[[100 120 139 154 133]
 [139 140 106 130 114]
 [127 147 123 128 106]]
:
[[120 139]
 [140 106]]

[[147 128 141 129]
 [128 141 132 148]
 [128 149 128 135]
 [140 128 148 133]
 [148 128 138 129]]
:
[[128 141]
 [141 132]]

[[104 123 125]
 [123 114 135]
 [125 129 141]
 [140 154 127]]
:
[[123 125]
 [114 135]]

[[152 128 139 128]
 [139 132 123 133]
 [140 133 119 124]
 [152 128 139 127]
 [137 133 119 133]]
:
[[128 139]
 [132 123]]

[[101 144 137 126]
 [102 115 124 155]
 [144 113 108 137]]
:
[[144 137]
 [115 124]]

[[132 140 111 136 133]
 [128 156 130 137 140]
 [136 109 126 128 125]]
:
[[140 111]
 [156 130]]

[[ 99 156 157 100]
 [138 152 120 122]]
:
[[156 157]
 [152 120]]

[[154 139 123 129]
 [111 132 144 124]
 [140 124 127 123]]
:
[[139 123]
 [132 144]]
---
[[129 130 130 134 140 147 124 128 126 123 121 130 150 127 131 131]
 [130 124 132 111 139 131 136 118 132 121 133 126 124 121 124 124]
 [113 121 137 121 131 147 135 134 117 125 126 119 112 130 117 117]
 [132 142 125 126 127 141 124 119 119 126 122 142 125 126 132 132]
 [136 131 131 133 118 122 130 125 115 130 123 127 118 121 120 120]
 [141 126 112 143 128 130 111 131 135 123 132 138 139 131 136 136]]
:
[[136 136 131 139 138 132 123 135 131 111 130 128 143 112 126 141]
 [120 120 121 118 127 123 130 115 125 130 122 118 133 131 131 136]
 [132 132 126 125 142 122 126 119 119 124 141 127 126 125 142 132]
 [117 117 130 112 119 126 125 117 134 135 147 131 121 137 121 113]
 [124 124 121 124 126 133 121 132 118 136 131 139 111 132 124 130]
 [131 131 127 150 130 121 123 126 128 124 147 140 134 130 130 129]]

[[135 152 135 126 147 122 137 107 133]
 [117 130 134 132 122 132 139 122 126]
 [142 122 124 133 132 121 111 133 124]
 [128 120 127 135 132 132 133 130 118]
 [134 121 122 131 129 114 110 123 127]
 [116 131 138 118 122 138 151 115 120]]
:
[[120 115 151 138 122 118 138 131 116]
 [127 123 110 114 129 131 122 121 134]
 [118 130 133 132 132 135 127 120 128]
 [124 133 111 121 132 133 124 122 142]
 [126 122 139 132 122 132 134 130 117]
 [133 107 137 122 147 126 135 152 135]]

[[129 124 122 138 121 130]
 [120 120 119 132 119 128]
 [125 126 118 131 115 113]
 [126 131 130 117 135 137]
 [133 123 123 141 114 118]
 [135 136 128 146 114 107]
 [122 128 131 129 131 121]
 [127 132 146 115 149 143]
 [108 112 132 104 142 150]
 [128 129 127 125 131 119]]
:
[[119 131 125 127 129 128]
 [150 142 104 132 112 108]
 [143 149 115 146 132 127]
 [121 131 129 131 128 122]
 [107 114 146 128 136 135]
 [118 114 141 123 123 133]
 [137 135 117 130 131 126]
 [113 115 131 118 126 125]
 [128 119 132 119 120 120]
 [130 121 138 122 124 129]]

[[150 102]
 [121 140]]
:
[[140 121]
 [102 150]]

[[137 112 119 137 130 114 126]
 [127 112 125 134 134 117 129]
 [125 107 120 136 133 117 126]
 [132 105 119 130 130 115 126]
 [132 112 112 133 131 117 131]
 [130 111 119 136 129 112 136]
 [134 107 122 132 130 124 127]
 [132 108 121 127 134 117 135]
 [126 112 113 131 136 124 126]
 [129 113 119 139 132 123 126]
 [132 115 117 133 136 113 128]
 [122 106 118 135 132 122 130]]
:
[[130 122 132 135 118 106 122]
 [128 113 136 133 117 115 132]
 [126 123 132 139 119 113 129]
 [126 124 136 131 113 112 126]
 [135 117 134 127 121 108 132]
 [127 124 130 132 122 107 134]
 [136 112 129 136 119 111 130]
 [131 117 131 133 112 112 132]
 [126 115 130 130 119 105 132]
 [126 117 133 136 120 107 125]
 [129 117 134 134 125 112 127]
 [126 114 130 137 119 112 137]]

[[145 135 132 129 132 132 129]
 [139 141 130 129 131 128 136]
 [140 150 129 129 129 128 129]
 [142 136 135 130 130 130 129]
 [132 132 144 130 129 132 134]
 [139 144 132 132 129 128 129]
 [138 141 132 129 130 129 134]
 [136 133 138 129 129 128 141]
 [141 135 134 130 131 130 133]
 [143 130 137 130 130 135 128]
 [134 129 132 129 129 152 128]]
:
[[128 152 129 129 132 129 134]
 [128 135 130 130 137 130 143]
 [133 130 131 130 134 135 141]
 [141 128 129 129 138 133 136]
 [134 129 130 129 132 141 138]
 [129 128 129 132 132 144 139]
 [134 132 129 130 144 132 132]
 [129 130 130 130 135 136 142]
 [129 128 129 129 129 150 140]
 [136 128 131 129 130 141 139]
 [129 132 132 129 132 135 145]]
